Here is a tiny trained network, its code and every weight. The questions are about switching its units off for an input and a target symbol, where a switched-off unit gives its printed mean instead of its output.

import numpy as np


def w(rows, s, z=0):
    codes = np.array(rows[::2]) - 128.0
    scale = np.full(codes.shape[1], s)
    scale[-1] = z or s
    return codes * scale


def norm(h):
    return h / np.sqrt((h * h).mean(-1, keepdims=True) + 1e-5)


def f(y):
    return np.maximum(y, 0)


def softmax(a):
    e = np.exp(a - a.max(-1, keepdims=True))
    return e / e.sum(-1, keepdims=True)


def log_softmax(a):
    a = a - a.max(-1, keepdims=True)
    return a - np.log(np.exp(a).sum(-1, keepdims=True))


def net(x, mask):
    ids = ['γδηθλξστψω'.index(c) for c in x.split()]
    T = len(ids)
    res = E[ids] + P[:T]
    r = norm(res)
    for j in range(2):
        rows = slice(3 * j, 3 * j + 3)
        q, k, v = (r @ M[0][rows].T for M in (Q, K, V))
        z = softmax(np.where(np.tri(T) > 0, q @ k.T / 3**0.5, -1e9)) @ v
        o = O[0][rows]
        res = res + np.where(mask[j], z, o[:, -1]) @ o[:, :-1]
    y = f(norm(res) @ A[0][:, :-1].T + A[0][:, -1])
    res = res + np.where(mask[2:10], y, B[0][:, -1]) @ B[0][:, :-1]
    return log_softmax(norm(res)[-1] @ U[:, :-1].T + U[:, -1])


Q, K, V, O, A, B = {}, {}, {}, {}, {}, {}
E = w([
[90,139,97,140,130,112,106,154,112,108,135],'γ',
[98,174,121,86,78,128,77,150,81,140,107],'δ',
[158,160,133,164,173,102,114,161,232,108,137],'η',
[144,104,68,90,135,149,116,51,158,108,77],'θ',
[107,149,116,142,98,155,174,148,133,209,179],'λ',
[149,185,99,87,117,98,139,128,98,115,110],'ξ',
[53,209,128,199,250,168,125,92,91,174,67],'σ',
[70,86,102,103,132,87,135,140,104,136,97],'τ',
[124,122,102,180,37,87,177,93,167,117,133],'ψ',
[163,122,163,168,104,105,158,175,82,114,124],'ω',
],0.015)
P = w([
[131,165,18,164,121,214,223,255,223,77,127],'0',
[53,140,99,90,79,130,151,195,39,47,117],'1',
[167,134,98,133,136,159,143,194,193,113,142],'2',
[53,116,110,100,90,132,149,153,40,67,143],'3',
[170,129,102,137,143,134,133,183,181,132,139],'4',
[36,125,135,119,81,118,130,119,44,65,121],'5',
[169,129,112,153,136,118,116,167,180,150,134],'6',
[30,119,165,119,73,108,121,87,46,70,124],'7',
[165,127,136,147,147,105,123,141,184,157,153],'8',
[18,104,185,139,74,97,110,59,42,76,117],'9',
[182,109,148,158,143,76,125,117,173,167,160],'10',
[6,85,226,149,71,90,87,26,42,82,128],'11',
[181,118,134,158,155,105,124,142,182,148,149],'12',
],0.0081)
Q[0] = w([
[135,130,81,93,147,101,105,144,179,179,116],'head 1',
[177,142,151,147,157,111,92,139,197,136,88],'head 1',
[116,193,82,144,121,32,133,121,123,126,145],'head 1',
[103,129,9,122,172,157,87,108,120,112,146],'head 2',
[190,91,135,84,146,186,118,53,194,140,81],'head 2',
[103,89,164,139,117,168,150,65,84,110,193],'head 2',
],0.011)
K[0] = w([
[75,119,55,112,135,106,150,187,164,95,149],'head 1',
[109,133,85,171,160,171,134,204,187,68,154],'head 1',
[149,109,141,151,146,25,107,87,145,203,146],'head 1',
[132,100,82,175,178,86,124,149,153,161,122],'head 2',
[169,132,67,75,133,246,152,110,151,78,69],'head 2',
[120,72,141,191,99,108,185,95,134,172,153],'head 2',
],0.011)
V[0] = w([
[214,179,97,55,151,158,160,181,133,172,145],'head 1',
[113,170,87,162,204,108,231,131,154,88,104],'head 1',
[111,195,203,184,101,139,121,130,50,145,107],'head 1',
[155,123,55,136,126,180,79,48,180,11,152],'head 2',
[108,204,89,111,84,94,86,142,144,186,254],'head 2',
[61,113,88,132,39,142,208,56,198,159,69],'head 2',
],0.005)
O[0] = w([
[227,115,152,115,132,78,74,95,68,209,99,84],'head 1',
[182,97,214,163,182,139,122,44,130,75,164,237],'head 1',
[29,217,171,152,116,87,164,174,59,147,156,106],'head 1',
[109,132,73,149,161,32,109,97,164,132,215,106],'head 2',
[188,147,147,69,149,227,123,143,148,64,213,253],'head 2',
[120,135,254,81,126,45,35,104,172,130,134,135],'head 2',
],0.0057,0.003)
A[0] = w([
[110,128,195,77,93,182,114,254,84,93,135,98],'neuron 1',
[145,127,188,198,188,187,161,212,175,151,202,66],'neuron 2',
[177,155,157,192,226,120,128,197,211,220,91,3],'neuron 3',
[234,180,111,87,181,112,171,84,180,198,119,104],'neuron 4',
[109,110,214,111,177,107,230,149,76,129,123,151],'neuron 5',
[119,62,68,142,159,119,106,27,196,86,54,129],'neuron 6',
[150,123,119,245,169,128,79,43,201,141,137,85],'neuron 7',
[223,136,194,167,107,115,211,155,200,161,119,119],'neuron 8',
],0.0074,0.0053)
B[0] = w([
[145,104,133,137,129,120,136,76,162,174,140,253],'neuron 1',
[130,86,123,126,81,109,48,186,98,118,89,205],'neuron 2',
[169,93,187,101,67,75,254,90,116,139,164,150],'neuron 3',
[96,161,124,157,152,104,153,167,178,163,72,199],'neuron 4',
[139,134,102,156,136,140,68,76,156,115,112,204],'neuron 5',
[118,96,178,96,127,164,173,135,76,124,126,238],'neuron 6',
[103,133,65,158,86,141,73,137,129,116,139,191],'neuron 7',
[81,173,100,90,184,123,129,77,86,132,158,196],'neuron 8',
],0.012,0.0058)
U = w([
[135,134,120,127,127,138,60,223,115,79,120,186],'γ',
[171,131,159,129,126,180,113,117,182,173,161,165],'δ',
[147,123,169,123,100,35,159,159,180,78,160,135],'η',
[86,66,90,103,146,103,87,99,181,125,38,4],'θ',
[78,154,128,76,97,96,107,194,66,206,131,43],'λ',
[107,193,154,147,254,139,118,165,137,133,108,242],'ξ',
[153,122,133,227,102,128,179,141,96,144,85,98],'σ',
[131,101,187,75,158,154,177,152,79,99,115,181],'τ',
[71,138,71,132,145,155,160,90,125,107,211,63],'ψ',
[174,147,129,106,153,61,84,94,42,114,109,113],'ω',
],0.0077,0.004)

Each question gives the input, a string of symbols that net reads in full, and the target symbol t.
The units are the heads (3 rows each of Q, K, V and O) and the neurons (one row each of A and B). Each row of codes is followed by its name. A weight is (code - 128) times the scale printed after its matrix; where a second scale follows, it is the last column's (O, A, B and U).
mask holds one flag per unit, heads first, then neurons. A switched-off unit (its flag False) gives its mean, the last column of its rows in O or B, instead of its output. The means were averaged over made-up inputs and are rounded, as every weight is.
A unit's drop is (log p(t) with every unit on - log p(t) with that unit switched off) / (log p(t) with every unit on - log p(t) with every unit switched off).
The circuit of an input: a set's keep is (log p(t) with only the set's units on - log p(t) with every unit switched off) / (log p(t) with every unit on - log p(t) with every unit switched off). Starting from all 10 units, units are removed one at a time, each time the one whose removal leaves the highest keep (on an exact tie, the one counted first), for as long as the keep stays at least 0.8.
units of the circuit, in order: the units of the circuit, biggest drop first
unit that matters most: the unit with the biggest drop
k most important neurons: the k neurons with the biggest drops, biggest first
which heads matter: for each layer, one digit per head in row order, 1 if its drop is at least 0.15 and else 0, layers parted by /
drop when u is switched off: that unit's drop, to one decimal
input ω δ ω τ η ξ η ψ τ, target τ: units of the circuit, in order => (neuron 6; head 1)
input λ γ σ δ ω γ θ τ ξ γ γ ψ ξ, target ξ: units of the circuit, in order => (neuron 4)
input ξ θ σ γ ξ γ ω γ θ ξ ξ η, target γ: units of the circuit, in order => (neuron 7; neuron 1)
input γ ω γ λ, target δ: units of the circuit, in order => (neuron 1; head 2)
input τ ξ γ γ τ γ, target θ: units of the circuit, in order => (head 2; neuron 1)
input ξ γ ψ τ, target θ: 3 most important neurons => (neuron 5; neuron 8; neuron 6)
input γ σ τ τ γ ξ γ ξ γ τ ψ, target ψ: which heads matter => 00
input ξ ξ γ θ ω γ γ γ γ ψ γ, target γ: units of the circuit, in order => (neuron 2; head 2)
input γ τ δ θ ψ η θ ξ δ, target δ: which heads matter => 00
input θ τ θ η θ γ θ γ, target τ: units of the circuit, in order => (head 1; neuron 6; neuron 7)
input δ η τ λ γ γ γ λ γ γ, target ψ: which heads matter => 11
input γ ξ ξ θ ξ θ ξ γ η λ, target δ: units of the circuit, in order => (head 2; neuron 1)
input ω θ γ ψ, target η: which heads matter => 01
input ψ γ δ γ, target λ: 2 most important neurons => (neuron 5; neuron 8)
input σ τ τ η, target γ: units of the circuit, in order => (neuron 2)
input τ ξ γ γ ψ τ ξ γ σ, target σ: units of the circuit, in order => (neuron 3; neuron 7; neuron 2)
input ω γ τ ψ ψ γ γ γ η ξ λ, target λ: 3 most important neurons => (neuron 2; neuron 8; neuron 3)
input τ ω ξ δ ξ τ γ τ ξ γ η, target η: 3 most important neurons => (neuron 3; neuron 2; neuron 4)
input γ τ ξ δ γ η γ λ γ ψ λ, target λ: 4 most important neurons => (neuron 2; neuron 8; neuron 3; neuron 4)
input θ ω τ γ ξ τ ω ξ γ ξ γ ξ, target ψ: unit that matters most => head 1
input ξ γ ω η τ δ ω τ γ γ, target ψ: 2 most important neurons => (neuron 2; neuron 1)
input τ ξ ξ ω γ ξ τ θ, target τ: drop when neuron 6 is switched off => 0.7
input ψ θ ψ λ ψ δ σ γ ω γ δ, target δ: drop when head 2 is switched off => 0.2
input λ τ δ σ σ γ γ θ θ γ, target τ: drop when neuron 8 is switched off => 0.1
input τ ξ γ γ ξ, target ξ: drop when head 2 is switched off => 0.0
